Moves between elements:
z45 η z209
z45 σ z172
z45 φ z634
z45 γ z759
z45 ξ z351
z560 η z842
z560 σ z798
z560 φ z204
z560 γ z807
z560 ξ z199
z743 η z256
z743 σ z496
z743 φ z801
z743 γ z200
z743 ξ z113
z634 η z407
z634 σ z45
z634 φ z194
z634 γ z185
z634 ξ z257
z204 η z427
z204 σ z560
z204 φ z550
z204 γ z91
z204 ξ z453
z902 η z32
z902 σ z818
z902 φ z342
z902 γ z373
z902 ξ z743
z957 η z515
z957 σ z663
z957 φ z270
z957 γ z123
z957 ξ z112
z877 η z451
z877 σ z232
z877 φ z351
z877 γ z716
z877 ξ z649
z544 η z65
z544 σ z256
z544 φ z18
z544 γ z801
z544 ξ z185
z103 η z550
z103 σ z91
z103 φ z65
z103 γ z256
z103 ξ z45
z198 η z988
z198 σ z603
z198 φ z982
z198 γ z118
z198 ξ z996
z270 η z365
z270 σ z957
z270 φ z903
z270 γ z588
z270 ξ z699
z550 η z200
z550 σ z204
z550 φ z798
z550 γ z103
z550 ξ z209
z676 η z1
z676 σ z692
z676 φ z451
z676 γ z232
z676 ξ z855
z590 η z801
z590 σ z200
z590 φ z842
z590 γ z798
z590 ξ z266
z407 η z266
z407 σ z209
z407 φ z199
z407 γ z634
z407 ξ z692
z807 η z560
z807 σ z65
z807 φ z91
z807 γ z18
z807 ξ z194
z679 η z18
z679 σ z801
z679 φ z496
z679 γ z842
z679 ξ z8
z373 η z902
z373 σ z996
z373 φ z214
z373 γ z265
z373 ξ z200
z200 η z743
z200 σ z427
z200 φ z590
z200 γ z550
z200 ξ z388
z619 η z956
z619 σ z699
z619 φ z988
z619 γ z603
z619 ξ z892
z366 η z185
z366 σ z113
z366 φ z8
z366 γ z266
z366 ξ z270
z842 η z679
z842 σ z590
z842 φ z427
z842 γ z560
z842 ξ z894
z65 η z798
z65 σ z103
z65 φ z807
z65 γ z544
z65 ξ z634
z172 η z453
z172 σ z194
z172 φ z45
z172 γ z828
z172 ξ z877
z199 η z894
z199 σ z407
z199 φ z453
z199 γ z194
z199 ξ z676
z118 η z198
z118 σ z855
z118 φ z7
z118 γ z649
z118 ξ z658
z91 η z204
z91 σ z807
z91 φ z103
z91 γ z993
z91 ξ z172
z214 η z342
z214 σ z373
z214 φ z582
z214 γ z494
z214 ξ z590
z18 η z807
z18 σ z544
z18 φ z993
z18 γ z679
z18 ξ z765
z8 η z765
z8 σ z366
z8 φ z794
z8 γ z894
z8 ξ z903
z666 η z804
z666 σ z32
z666 φ z126
z666 γ z342
z666 ξ z544
z256 η z103
z256 σ z993
z256 φ z544
z256 γ z743
z256 ξ z759
z855 η z603
z855 σ z33
z855 φ z118
z855 γ z516
z855 ξ z739
z828 η z172
z828 σ z765
z828 φ z759
z828 γ z794
z828 ξ z716
z126 η z904
z126 σ z666
z126 φ z552
z126 γ z892
z126 ξ z18
z496 η z993
z496 σ z679
z496 φ z743
z496 γ z427
z496 ξ z794
z903 η z539
z903 σ z270
z903 φ z663
z903 γ z1
z903 ξ z619
z663 η z716
z663 σ z903
z663 φ z957
z663 γ z575
z663 ξ z988
z539 η z232
z539 σ z365
z539 φ z716
z539 γ z903
z539 ξ z956
z113 η z759
z113 σ z794
z113 φ z366
z113 γ z388
z113 ξ z957
z266 η z366
z266 σ z388
z266 φ z894
z266 γ z407
z266 ξ z588
z112 η z465
z112 σ z988
z112 φ z699
z112 γ z982
z112 ξ z902
z33 η z836
z33 σ z7
z33 φ z855
z33 γ z344
z33 ξ z494
z384 η z123
z384 σ z451
z384 φ z692
z384 γ z351
z384 ξ z7
z365 η z257
z365 σ z515
z365 φ z539
z365 γ z270
z365 ξ z782
z716 η z877
z716 σ z539
z716 φ z515
z716 γ z663
z716 ξ z331
z782 η z344
z782 σ z465
z782 φ z956
z782 γ z699
z782 ξ z666
z982 η z112
z982 σ z198
z982 φ z836
z982 γ z7
z982 ξ z373
z836 η z699
z836 σ z982
z836 φ z603
z836 γ z33
z836 ξ z214
z209 η z388
z209 σ z453
z209 φ z407
z209 γ z45
z209 ξ z384
z265 η z373
z265 σ z658
z265 φ z494
z265 γ z191
z265 ξ z550
z739 η z582
z739 σ z494
z739 φ z658
z739 γ z904
z739 ξ z560
z346 η z7
z346 σ z649
z346 φ z344
z346 γ z465
z346 ξ z191
z818 η z552
z818 σ z892
z818 φ z902
z818 γ z996
z818 ξ z496
z465 η z346
z465 σ z331
z465 φ z782
z465 γ z112
z465 ξ z32
z427 η z496
z427 σ z842
z427 φ z200
z427 γ z204
z427 ξ z452
z892 η z126
z892 σ z342
z892 φ z818
z892 γ z582
z892 ξ z679
z988 η z331
z988 σ z619
z988 φ z112
z988 γ z198
z988 ξ z818
z692 η z588
z692 σ z384
z692 φ z676
z692 γ z257
z692 ξ z33
z759 η z45
z759 σ z828
z759 φ z185
z759 γ z113
z759 ξ z515
z798 η z590
z798 σ z550
z798 φ z560
z798 γ z65
z798 ξ z407
z904 η z739
z904 σ z804
z904 φ z741
z904 γ z126
z904 ξ z807
z453 η z452
z453 σ z199
z453 φ z209
z453 γ z172
z453 ξ z451
z575 η z663
z575 σ z1
z575 φ z123
z575 γ z451
z575 ξ z198
z582 η z892
z582 σ z214
z582 φ z996
z582 γ z739
z582 ξ z842
z32 η z191
z32 σ z552
z32 φ z666
z32 γ z902
z32 ξ z256
z658 η z996
z658 σ z739
z658 φ z265
z658 γ z741
z658 ξ z204
z344 η z33
z344 σ z346
z344 φ z516
z344 γ z782
z344 ξ z804
z515 η z351
z515 σ z716
z515 φ z365
z515 γ z957
z515 ξ z465
z232 η z676
z232 σ z257
z232 φ z877
z232 γ z539
z232 ξ z516
z804 η z494
z804 σ z191
z804 φ z904
z804 γ z666
z804 ξ z65
z494 η z214
z494 σ z265
z494 φ z739
z494 γ z804
z494 ξ z798
z741 η z658
z741 σ z904
z741 φ z191
z741 γ z552
z741 ξ z91
z123 η z957
z123 σ z575
z123 φ z588
z123 γ z384
z123 ξ z982
z588 η z270
z588 σ z123
z588 φ z1
z588 γ z692
z588 ξ z836
z603 η z619
z603 σ z836
z603 φ z198
z603 γ z855
z603 ξ z582
z331 η z649
z331 σ z956
z331 φ z465
z331 γ z988
z331 ξ z552
z451 η z575
z451 σ z676
z451 φ z384
z451 γ z877
z451 ξ z118
z342 η z666
z342 σ z902
z342 φ z892
z342 γ z214
z342 ξ z801
z996 η z818
z996 σ z582
z996 φ z373
z996 γ z658
z996 ξ z427
z765 η z194
z765 σ z185
z765 φ z828
z765 γ z8
z765 ξ z539
z191 η z265
z191 σ z741
z191 φ z804
z191 γ z32
z191 ξ z103
z194 η z199
z194 σ z634
z194 φ z172
z194 γ z765
z194 ξ z232
z649 η z118
z649 σ z516
z649 φ z346
z649 γ z331
z649 ξ z741
z7 η z982
z7 σ z118
z7 φ z33
z7 γ z346
z7 ξ z265
z993 η z91
z993 σ z18
z993 φ z256
z993 γ z496
z993 ξ z828
z956 η z516
z956 σ z782
z956 φ z331
z956 γ z619
z956 ξ z126
z516 η z855
z516 σ z344
z516 φ z649
z516 γ z956
z516 ξ z904
z388 η z113
z388 σ z452
z388 φ z266
z388 γ z209
z388 ξ z123
z257 η z692
z257 σ z351
z257 φ z232
z257 γ z365
z257 ξ z344
z452 η z794
z452 σ z894
z452 φ z388
z452 γ z453
z452 ξ z575
z894 η z8
z894 σ z266
z894 φ z452
z894 γ z199
z894 ξ z1
z794 η z828
z794 σ z8
z794 φ z113
z794 γ z452
z794 ξ z663
z801 η z544
z801 σ z743
z801 φ z679
z801 γ z590
z801 ξ z366
z185 η z634
z185 σ z759
z185 φ z765
z185 γ z366
z185 ξ z365
z1 η z903
z1 σ z588
z1 φ z575
z1 γ z676
z1 ξ z603
z351 η z384
z351 σ z877
z351 φ z257
z351 γ z515
z351 ξ z346
z699 η z782
z699 σ z112
z699 φ z619
z699 γ z836
z699 ξ z342
z552 η z741
z552 σ z126
z552 φ z32
z552 γ z818
z552 ξ z993

The rows follow the links: the fewer symbols apart two elements are, the more alike their rows tend to be.

Each row is also shifted at random along 4 hidden directions that mean nothing.

Known rows, each with its element:
-170 102 -260 -66 -145 -138 76 -123 50 439 -169 172 17 -421 490 -641 -71 544 -615 180 -117 -160 -115 574 | z198
328 77 193 55 -125 -700 204 -350 -420 76 283 56 282 -34 192 -218 6 36 -4 -317 -239 -410 -347 -344 | z590
-152 -140 358 317 -238 468 98 472 86 326 2 -201 -420 612 -68 -43 -205 13 231 -60 74 304 -201 68 | z515
-222 -186 -287 -255 218 169 -60 -99 285 -205 -271 -297 96 -491 3 407 -197 -143 -509 550 420 48 -131 96 | z741
111 -175 -77 308 -52 -622 -258 -489 -194 -167 -98 -172 -324 -375 -367 -121 109 141 164 331 230 -258 539 -225 | z892
-467 602 518 266 -70 -4 -7 251 -44 392 218 -522 -481 48 285 260 -325 -23 -259 282 384 -104 -181 46 | z32
-184 -136 -233 247 -246 330 310 17 -72 -283 170 -176 -104 236 -312 18 -154 615 1081 -197 281 -177 -29 401 | z957
-293 427 179 -637 261 547 -208 -27 271 131 -627 43 125 -135 302 -182 -128 142 -490 236 -211 139 294 572 | z118
-102 304 289 312 -130 -270 246 -330 -205 186 334 -189 460 85 -117 444 -26 -522 -614 110 -255 36 -272 -365 | z65
64 267 62 -178 -282 -406 -231 -580 -540 -4 267 -133 -160 -81 -269 179 -1 -31 320 -77 7 -404 279 -88 | z342
563 -763 -285 394 59 -423 282 32 -40 -312 -93 342 205 -30 -44 -540 328 192 153 -207 -139 -88 -159 -286 | z894
5 -420 -349 655 -265 71 -99 -112 -2 332 337 -3 218 131 -324 -91 237 -301 -439 320 -254 566 172 108 | z232
274 -190 -541 -460 -92 -765 -344 -423 -203 248 103 259 -65 -533 355 -512 251 214 -353 -22 -38 -400 62 -107 | z582
145 697 484 34 -240 -491 75 -304 -302 33 251 36 66 10 -424 228 39 24 234 -221 -407 -401 115 -431 | z801
-36 -94 -229 -105 -41 -321 165 220 270 -304 50 14 -48 -670 -350 -73 -89 553 230 152 109 -278 60 -507 | z496
442 -61 642 -33 -178 1 176 -546 -402 299 -529 186 -14 589 14 -339 49 -9 -139 -206 -563 -316 -161 279 | z588
156 -94 -368 433 254 -350 93 -216 152 -530 144 122 238 -229 -285 473 170 -533 -285 230 164 163 22 -491 | z807
-520 809 69 142 192 33 91 6 -323 44 444 -253 177 -298 825 178 -271 -43 -108 -233 194 -133 96 425 | z265
-40 -433 549 61 52 342 262 742 273 43 -101 -160 -115 428 -208 244 -291 60 357 -56 16 191 -522 -393 | z759
-86 186 489 264 -213 -333 -320 -208 -210 411 327 -337 -447 353 23 226 4 -406 -256 100 222 120 91 -302 | z666
-16 181 452 -471 4 20 -354 -753 -162 -127 -169 -155 31 263 -29 703 -34 -676 -395 154 -93 -88 -69 -111 | z804
-92 422 11 -27 258 -57 338 -394 -277 -526 -209 -2 -124 -177 545 91 -280 271 364 -122 438 -655 -291 337 | z373
-191 -198 90 -165 36 -92 122 592 114 -43 422 -213 -406 106 32 321 -399 -11 411 -69 409 -20 -449 -640 | z256
-204 372 -74 -877 -174 -109 -56 -148 -117 87 60 -111 -135 -314 -124 374 -390 377 349 -2 145 -520 7 82 | z902
-27 390 -42 299 222 -420 109 -57 -395 -170 681 -100 447 -53 511 174 174 -398 270 -577 -181 6 182 -288 | z798
5 148 -142 532 -468 -228 -216 -520 -591 234 394 -295 -191 115 -144 -12 178 19 468 -127 65 -193 394 311 | z699
451 -632 -191 136 -251 -231 -107 -269 -42 240 -150 295 118 113 -20 -690 371 212 -240 63 -409 -51 3 196 | z1
207 183 -388 713 -28 -189 -25 531 140 -105 444 358 -296 208 -272 -126 416 -193 30 -69 56 369 64 -510 | z765
157 -355 432 -8 -61 -316 -198 420 213 302 -42 38 -298 101 -410 -150 134 -185 -448 228 17 296 -32 -785 | z18
176 -536 -439 197 56 70 233 140 165 -295 -190 188 -63 -157 307 -538 41 639 258 -30 63 -195 -166 528 | z575
-44 49 -169 118 146 -119 -287 -397 155 -65 -105 -110 60 -192 -198 354 177 -509 -638 419 218 189 233 -117 | z904
-64 -533 372 46 2 43 206 -360 -297 25 -445 -435 26 -49 409 -184 -307 380 165 35 126 -512 -178 523 | z982
95 650 -48 -557 -14 357 251 236 150 -672 -44 315 -8 99 -519 334 -263 328 917 -473 -84 -440 -224 -207 | z113
-361 152 659 -44 156 102 35 397 437 225 -439 -270 -564 -22 -63 100 -262 131 -661 586 345 112 -113 -107 | z552
-258 308 164 432 248 589 181 352 289 -44 -309 77 383 -48 224 -357 -25 237 -205 -30 -210 356 221 504 | z451
116 -546 -403 305 -340 -332 -365 -422 -126 128 -6 -101 -368 -90 -466 -311 263 170 266 123 207 -35 651 93 | z619
38 -436 0 -107 207 -340 305 41 198 -224 -233 2 152 -511 267 -321 -125 601 -112 90 142 -423 -368 -248 | z427
192 327 328 220 406 225 42 243 264 -257 -315 545 378 95 -123 -222 360 -152 -285 -148 -631 320 237 -242 | z199
260 -50 -300 365 -13 71 199 -131 -147 -398 603 119 319 331 -236 550 216 -574 309 -262 -5 195 -297 -235 | z634

The symbols that take the first to the second take the third to the fourth, perhaps in another order. What is the fourth?
Answers are names.
A -384 103 410 -448 -237 82 258 106 45 485 251 -393 580 -227 121 407 -431 -175 -852 153 -176 118 -691 -291
B 131 -249 -123 -362 100 -1 -137 159 -195 -10 425 167 542 186 259 -11 187 -336 443 -688 -397 274 74 -178
C 209 388 -181 233 -141 -597 54 -74 56 -281 144 355 -46 -283 -529 -23 252 94 100 131 -160 -300 219 -641
D z828

A -133 473 559 -466 -84 -288 -177 -100 -422 759 418 -27 583 -143 516 -62 51 -352 -566 -410 -726 99 137 -426
B 199 -602 205 482 349 2 32 301 96 -209 -89 115 472 38 -42 -470 270 -173 174 -311 -374 406 201 -384
C -172 30 653 -540 -215 215 -406 -440 -257 778 -82 -238 352 228 268 -148 6 -337 -348 -151 -490 241 321 463
D z739

A 270 -255 87 223 147 29 -173 494 228 -140 -109 241 -259 397 -466 -70 287 -208 45 41 15 359 -41 -595
B 129 674 -301 760 -242 159 -14 87 -267 -31 477 169 -531 780 -122 30 315 -385 286 -359 115 323 36 148
C -266 188 119 -150 267 347 -127 -135 -121 -56 -112 -326 154 93 635 137 -276 37 269 -113 162 89 252 670
D z658

A -69 -573 473 191 106 -284 340 -274 65 173 -739 -275 127 -347 365 -437 -346 478 -545 465 93 -411 -210 57
B -468 502 -116 -474 105 2 -31 6 -131 184 392 -264 207 -403 736 149 -320 -58 21 -264 174 -37 75 250
C -213 559 -57 308 -63 386 444 306 29 -106 502 25 483 73 -10 568 -159 -159 -68 -105 -134 237 -627 -86
D z185

A -115 339 -95 -271 -229 -268 228 142 -87 24 484 -53 66 -468 -76 215 -414 420 416 -168 -4 -495 -123 -367
B 150 203 207 -147 145 319 267 307 489 -355 -486 309 58 -274 -683 -148 -96 536 248 161 -216 -76 -43 -164
C 51 28 -176 312 203 -249 -369 63 52 -266 98 3 -714 87 -108 142 307 -381 44 302 476 117 382 -406
D z544

A 477 289 -68 407 -134 -159 -7 -368 -34 49 -332 512 -6 156 0 -670 429 188 -287 12 -419 -147 6 325
B 360 279 146 -517 230 -439 -131 -558 -55 -137 -623 247 -136 -148 4 -305 200 132 -573 250 -177 -485 123 -22
C 171 -515 58 155 395 284 -170 28 126 -115 -451 190 269 187 -52 -364 458 -133 141 -108 -337 505 485 151
D z739

A 237 303 -442 72 -235 -295 -205 -556 -624 161 312 200 -201 111 536 -298 212 101 146 -293 -70 -350 21 471
B 480 61 -104 -196 255 -635 -18 -216 -16 -278 -184 496 130 -217 31 -354 321 131 -167 -62 -125 -402 -126 -413
C 439 -331 80 14 -222 -192 -72 115 206 -147 -149 333 95 0 -821 -258 228 266 267 -60 -410 -39 181 -509
D z988

A -201 88 -360 486 -30 673 305 -57 -57 -194 315 -199 286 259 -1 475 -168 -183 176 -101 188 105 -220 412
B -409 -303 -254 -13 -82 364 -36 -307 -148 185 128 -517 67 -8 218 503 -261 -95 -130 200 358 100 -81 603
C -74 -306 -377 58 377 747 53 193 538 -552 -465 76 142 83 -316 265 -48 -137 -36 357 205 382 -132 278
D z649

A -196 459 272 -120 206 679 87 345 436 189 -299 200 329 -13 177 -363 -27 171 -467 69 -353 292 123 543
B 244 -654 -363 298 56 312 -193 -144 94 -29 -21 61 68 221 -382 8 384 -474 -187 183 -5 525 106 107
C -71 -409 -14 12 -219 387 -143 743 446 566 -57 -71 -382 174 -230 -178 -47 267 -281 252 109 576 -52 -57
D z903

A -191 483 -1 -445 450 30 67 404 333 -115 31 90 376 -589 389 -145 -203 67 -327 -117 -125 85 9 -58
B 135 -21 123 0 8 -70 545 179 323 119 -359 324 339 -363 41 -668 -142 604 -377 111 -285 -173 -446 -81
C 241 276 119 235 -414 -55 -43 -355 -290 78 21 105 -47 390 -534 -2 102 51 504 -226 -340 -88 226 179
D z782

A 354 -120 296 716 271 -700 217 -338 -70 -385 -241 172 97 -221 41 -464 136 179 -303 87 -160 -265 -99 -388
B 172 5 264 107 142 80 30 77 -237 -94 374 116 521 205 181 1 183 -358 385 -662 -288 249 64 -196
C -134 -52 -564 260 131 211 200 437 472 -254 339 222 306 -382 -87 186 15 -71 -361 101 123 459 -204 -145
D z539

A -191 -90 -317 -651 22 541 -126 356 -116 238 292 -153 306 1 475 -128 -211 108 441 -542 -93 245 48 453
B -364 -180 172 24 170 338 -53 30 194 298 -346 -262 266 -363 457 -357 -206 167 -407 256 -25 322 353 622
C -316 -8 539 -322 -56 484 -104 132 27 343 -446 -407 -543 577 -22 251 -338 31 49 207 251 81 -39 269
D z552

A -306 -675 295 -233 303 44 192 259 -68 -79 177 -490 553 -363 496 142 -425 7 452 -321 228 -8 -74 -277
B 176 169 -360 62 431 -31 528 251 221 -717 -158 515 62 -254 99 -381 -45 451 298 -196 39 -393 -330 -49
C 304 -317 -233 93 144 72 -93 108 283 -218 23 239 353 51 -509 279 240 -462 -326 98 -384 429 -52 -473
D z692

A -309 332 542 9 482 199 379 137 1 -386 -17 -216 506 -162 453 192 -285 28 190 -177 39 -179 -198 -132
B 195 305 449 235 133 -91 50 -178 118 -70 -313 193 350 -48 -381 229 151 -463 -1027 403 -338 122 -51 -457
C -22 -65 -935 -452 -369 165 -171 389 277 34 175 281 -243 -411 -451 -303 89 611 402 -101 5 15 205 228
D z588

A -125 -222 341 31 -421 343 244 21 -77 126 -184 -259 -60 221 -361 -36 -351 550 684 -27 -57 -209 -57 311
B -263 234 271 113 -193 182 6 -122 210 328 -513 -181 -271 -346 -449 -232 -178 506 -300 590 18 -265 337 435
C -302 89 148 -180 193 222 125 -309 -24 -250 -193 -464 162 -19 83 806 -335 -272 -26 269 486 -158 -172 151
D z91

